Below are the code and all the weights of a small trained network. Each question names an input and a class and asks about switching units off, where a switched-off unit gives its printed mean instead of its output.

import numpy as np


def w(rows, s, z=0):
    codes = np.array(rows[::2]) - 128.0
    scale = np.full(codes.shape[1], s)
    scale[-1] = z or s
    return codes * scale


def f(y):
    return np.maximum(y, 0)


def log_softmax(a):
    a = a - a.max(-1, keepdims=True)
    return a - np.log(np.exp(a).sum(-1, keepdims=True))


def net(x, mask):
    res = np.array(x, float).reshape(1, 4) / 4 @ E
    y = f(res @ A[0][:, :-1].T + A[0][:, -1])
    res = res + np.where(mask, y, B[0][:, -1]) @ B[0][:, :-1]
    return log_softmax(res[-1] @ U[:, :-1].T + U[:, -1])


A, B = {}, {}
E = w([
[78,128,106],'x0',
[50,21,94],'x1',
[58,196,49],'x2',
[250,90,38],'x3',
],0.014)
A[0] = w([
[55,195,234,115],'N0',
[73,164,253,41],'N1',
[76,154,232,166],'N2',
[155,60,119,2],'N3',
[6,71,66,67],'N4',
[145,217,92,112],'N5',
],0.011,0.0082)
B[0] = w([
[96,2,123,246],'N0',
[49,26,88,212],'N1',
[28,118,182,231],'N2',
[198,94,54,163],'N3',
[78,216,252,249],'N4',
[193,160,92,198],'N5',
],0.0099,0.013)
U = w([
[67,219,7,55],'0',
[190,8,83,157],'1',
[81,196,214,106],'2',
[119,58,139,253],'3',
[81,133,134,6],'4',
[225,196,135,57],'5',
[198,146,143,144],'6',
],0.015,0.0031)

Each question gives the input, the list of numbers given to net, and the class t.
The units are the neurons (one row each of A and B). Each row of codes is followed by its name. A weight is (code - 128) times the scale printed after its matrix; where a second scale follows, it is the last column's (A, B and U).
mask holds one flag per neuron, in row order. A switched-off neuron (its flag False) gives its mean, the last column of its row in B, instead of its output. The means were averaged over made-up inputs and are rounded, as every weight is.
A unit's drop is (log p(t) with every unit on - log p(t) with that unit switched off) / (log p(t) with every unit on - log p(t) with every unit switched off).
The circuit of an input: a set's keep is (log p(t) with only the set's units on - log p(t) with every unit switched off) / (log p(t) with every unit on - log p(t) with every unit switched off). Starting from all 6 units, units are removed one at a time, each time the one whose removal leaves the highest keep (on an exact tie, the one counted first), for as long as the keep stays at least 0.8.
units of the circuit, in order: the units of the circuit, biggest drop first
most important unit: the unit with the biggest drop
top k neurons: the k neurons with the biggest drops, biggest first
drop of u: that unit's drop, to one decimal
input [-6,-5,7,-3], class 3: units of the circuit, in order => [N0 N4]
input [2,5,5,0], class 2: units of the circuit, in order => [N4]
input [-2,-4,5,6], class 5: units of the circuit, in order => [N1 N5]
input [0,4,-7,0], class 1: top 2 neurons => [N4 N3]
input [-4,-4,-7,1], class 5: units of the circuit, in order => [N0 N1]
input [-2,-8,1,-3], class 3: units of the circuit, in order => [N0 N4]
input [2,-3,5,7], class 5: units of the circuit, in order => [N1 N2]
input [1,5,-5,-2], class 2: units of the circuit, in order => [N0 N4]
input [5,-5,5,7], class 5: top 4 neurons => [N1 N5 N2 N0]
input [-6,2,-5,0], class 1: top 3 neurons => [N4 N2 N3]
input [0,-6,4,0], class 5: top 3 neurons => [N1 N5 N2]
input [-5,-6,8,5], class 5: top 2 neurons => [N5 N1]
input [4,2,-2,-8], class 3: top 2 neurons => [N0 N1]
input [-1,-1,4,1], class 0: most important unit => N4
input [-3,-4,3,-3], class 3: top 2 neurons => [N4 N0]
input [-2,6,1,-4], class 2: drop of N2 => 0.0
input [1,-8,-6,-2], class 3: drop of N4 => 0.2
input [-5,-3,-5,-8], class 3: drop of N4 => 0.0
